Below are the code and all the weights of a small trained network. Each question names an input and a target symbol and asks about switching units off, where a switched-off unit gives its printed mean instead of its output.

import numpy as np


def w(rows, s, z=0):
    codes = np.array(rows[::2]) - 128.0
    scale = np.full(codes.shape[1], s)
    scale[-1] = z or s
    return codes * scale


def softmax(a):
    e = np.exp(a - a.max(-1, keepdims=True))
    return e / e.sum(-1, keepdims=True)


def log_softmax(a):
    a = a - a.max(-1, keepdims=True)
    return a - np.log(np.exp(a).sum(-1, keepdims=True))


def net(x, mask):
    ids = ['βεζθλπσψ'.index(c) for c in x.split()]
    T = len(ids)
    res = E[ids] + P[:T]
    u = 0
    for l in range(3):
        r = res
        for j in range(2):
            rows = slice(2 * j, 2 * j + 2)
            q, k, v = (r @ M[l][rows].T for M in (Q, K, V))
            z = softmax(np.where(np.tri(T) > 0, q @ k.T / 2**0.5, -1e9)) @ v
            o = O[l][rows]
            res = res + np.where(mask[u + j], z, o[:, -1]) @ o[:, :-1]
        u += 2
    return log_softmax(res[-1] @ U[:, :-1].T + U[:, -1])


Q, K, V, O = {}, {}, {}, {}
E = w([
[138,119,75,71,126],'β',
[88,6,166,148,92],'ε',
[139,120,136,153,154],'ζ',
[147,124,105,153,74],'θ',
[54,149,66,142,130],'λ',
[126,153,35,38,164],'π',
[134,70,180,135,44],'σ',
[174,158,92,135,133],'ψ',
],0.019)
P = w([
[222,204,11,254,156],'0',
[109,102,143,142,119],'1',
[118,66,176,139,43],'2',
[84,39,202,193,39],'3',
[145,126,123,158,104],'4',
[124,91,154,121,81],'5',
[167,148,93,120,104],'6',
[134,110,141,126,96],'7',
[107,109,190,222,65],'8',
[76,133,166,203,49],'9',
[50,179,148,241,58],'10',
[63,227,53,145,77],'11',
],0.006)
Q[0] = w([
[92,188,176,212,170],'L0H0',
[109,176,104,204,119],'L0H0',
[143,159,146,194,183],'L0H1',
[183,137,158,254,122],'L0H1',
],0.0079)
K[0] = w([
[31,132,23,2,81],'L0H0',
[234,143,162,205,164],'L0H0',
[37,48,121,96,33],'L0H1',
[168,226,50,124,139],'L0H1',
],0.0061)
V[0] = w([
[15,143,70,79,129],'L0H0',
[109,82,156,186,164],'L0H0',
[24,172,196,137,193],'L0H1',
[130,37,144,254,136],'L0H1',
],0.0086)
O[0] = w([
[235,139,4,1,125,215],'L0H0',
[24,89,85,92,220,126],'L0H0',
[224,23,123,183,127,3],'L0H1',
[160,86,237,235,55,148],'L0H1',
],0.0063,0.0041)
Q[1] = w([
[160,127,113,70,164],'L1H0',
[197,168,193,111,97],'L1H0',
[115,53,80,29,30],'L1H1',
[254,114,202,184,206],'L1H1',
],0.0074)
K[1] = w([
[140,120,169,135,144],'L1H0',
[120,180,137,90,254],'L1H0',
[76,113,127,191,172],'L1H1',
[100,137,141,96,82],'L1H1',
],0.0097)
V[1] = w([
[141,45,157,188,228],'L1H0',
[142,119,2,58,95],'L1H0',
[96,161,183,71,144],'L1H1',
[82,126,230,51,23],'L1H1',
],0.0058)
O[1] = w([
[146,110,180,121,62,58],'L1H0',
[68,111,135,170,167,254],'L1H0',
[202,159,70,125,146,113],'L1H1',
[159,94,8,139,99,101],'L1H1',
],0.012,0.0067)
Q[2] = w([
[255,186,245,127,24],'L2H0',
[6,188,124,132,84],'L2H0',
[221,153,131,132,170],'L2H1',
[112,133,172,131,82],'L2H1',
],0.0072)
K[2] = w([
[235,114,110,3,34],'L2H0',
[134,236,130,226,192],'L2H0',
[132,92,133,100,224],'L2H1',
[63,197,138,150,192],'L2H1',
],0.0054)
V[2] = w([
[190,52,190,60,223],'L2H0',
[118,108,189,253,93],'L2H0',
[114,247,94,255,142],'L2H1',
[133,155,24,71,186],'L2H1',
],0.0077)
O[2] = w([
[90,214,78,92,167,102],'L2H0',
[100,80,164,246,86,5],'L2H0',
[245,2,240,118,194,142],'L2H1',
[164,46,145,177,43,187],'L2H1',
],0.0086,0.013)
U = w([
[134,92,91,162,180,65],'β',
[77,133,83,130,155,153],'ε',
[74,209,214,112,158,255],'ζ',
[178,115,166,108,104,84],'θ',
[21,120,153,161,254,96],'λ',
[110,126,154,60,208,74],'π',
[186,136,176,82,70,133],'σ',
[138,134,193,103,139,93],'ψ',
],0.006,0.0044)

Each question gives the input, a string of symbols that net reads in full, and the target symbol t.
The units are the heads (2 rows each of Q, K, V and O). Each row of codes is followed by its name. A weight is (code - 128) times the scale printed after its matrix; where a second scale follows, it is the last column's (O and U).
mask holds one flag per head, layer by layer. A switched-off head (its flag False) gives its mean, the last column of its rows in O, instead of its output. The means were averaged over made-up inputs and are rounded, as every weight is.
A unit's drop is (log p(t) with every unit on - log p(t) with that unit switched off) / (log p(t) with every unit on - log p(t) with every unit switched off).
The circuit of an input: a set's keep is (log p(t) with only the set's units on - log p(t) with every unit switched off) / (log p(t) with every unit on - log p(t) with every unit switched off). Starting from all 6 units, units are removed one at a time, each time the one whose removal leaves the highest keep (on an exact tie, the one counted first), for as long as the keep stays at least 0.8.
circuit, biggest first: the units of the circuit, biggest drop first
most important unit: the unit with the biggest drop
which heads matter: for each layer, one digit per head in row order, 1 if its drop is at least 0.15 and else 0, layers parted by /
input ζ π ε π π π, target ζ: which heads matter -> 10 / 10 / 01
input π λ ζ π ζ ψ π β σ ζ, target π: circuit, biggest first -> (L0H1, L1H0, L2H0)
input ζ ε ψ ζ β π ε, target ζ: circuit, biggest first -> (L1H0, L2H1, L0H0)
input π π π ε ψ λ λ ε, target π: most important unit -> L1H0
input λ π π θ π ζ π σ, target λ: circuit, biggest first -> (L1H0, L1H1, L0H1, L2H0)
input ε ε π π ε σ, target ε: circuit, biggest first -> (L2H1, L1H1, L1H0)
input π β β β ψ π ε, target π: which heads matter -> 01 / 10 / 10
input π ε ε θ, target ε: circuit, biggest first -> (L1H1, L2H1, L1H0)
input ε ε ε, target ζ: circuit, biggest first -> (L2H1, L1H0)
input ζ ψ ψ β, target ζ: circuit, biggest first -> (L1H0, L2H1, L1H1, L0H0)
input λ π π ζ π π, target λ: circuit, biggest first -> (L1H1, L1H0, L0H1, L0H0)
input ε ε π ε ψ θ, target ε: which heads matter -> 01 / 11 / 01
input π π π ε, target ε: circuit, biggest first -> (L2H1, L1H1, L0H0, L0H1)
input ε ζ ζ, target ζ: most important unit -> L2H1
input π π π π π π π β π π σ, target π: which heads matter -> 01 / 11 / 10
input π λ ζ λ π ε ε π π ψ, target π: circuit, biggest first -> (L0H1, L1H0, L2H0)
input π π ψ, target π: circuit, biggest first -> (L0H1, L2H0)
input π π β, target π: which heads matter -> 01 / 11 / 10
input π π β β θ, target π: which heads matter -> 01 / 11 / 10
input π ε σ, target ε: which heads matter -> 00 / 01 / 01
input π π λ ε, target ε: most important unit -> L1H1
